Read these off the grid that follows.
1) Find the entry directly below 137.
2) Find the entry at the centre.
3) Find the entry in the bottom-right corner.
4) Find the entry directly below the centre entry.
5) Find the first entry, reading row by row.
6) Find the second entry from the end, reading row by row.
7) Find the top-right entry.
8) Find the entry directly above the centre entry.
[[127 154 128 128 128 128 128 128 128]
 [132 128 128 137 128 138 129 131 128]
 [129 128 128 128 131 131 128 148 128]
 [128 128 128 127 154 128 129 128 128]
 [129 128 130 136 132 134 129 132 128]]
1) 128
2) 131
3) 128
4) 154
5) 127
6) 132
7) 128
8) 128

Read these off the table that follows. Counting starts at 0.
1) Read off the entry directly above the centre entry.
2) Read off the entry in row 1 and column 1.
3) Read off the top-right entry.
4) Read off the entry in the bottom-right corner.
5) Read off the entry in the bottom-left corner.
6) Read off the entry at row 0, column 2.
7) Read off the entry in row 2 and column 2.
8) Read off the entry just right of the centre entry.
[[127 128 152 152 151]
 [128 128 150 152 152]
 [127 127 151 150 153]
 [127 127 129 127 151]
 [129 153 152 151 152]]
1) 150
2) 128
3) 151
4) 152
5) 129
6) 152
7) 151
8) 150
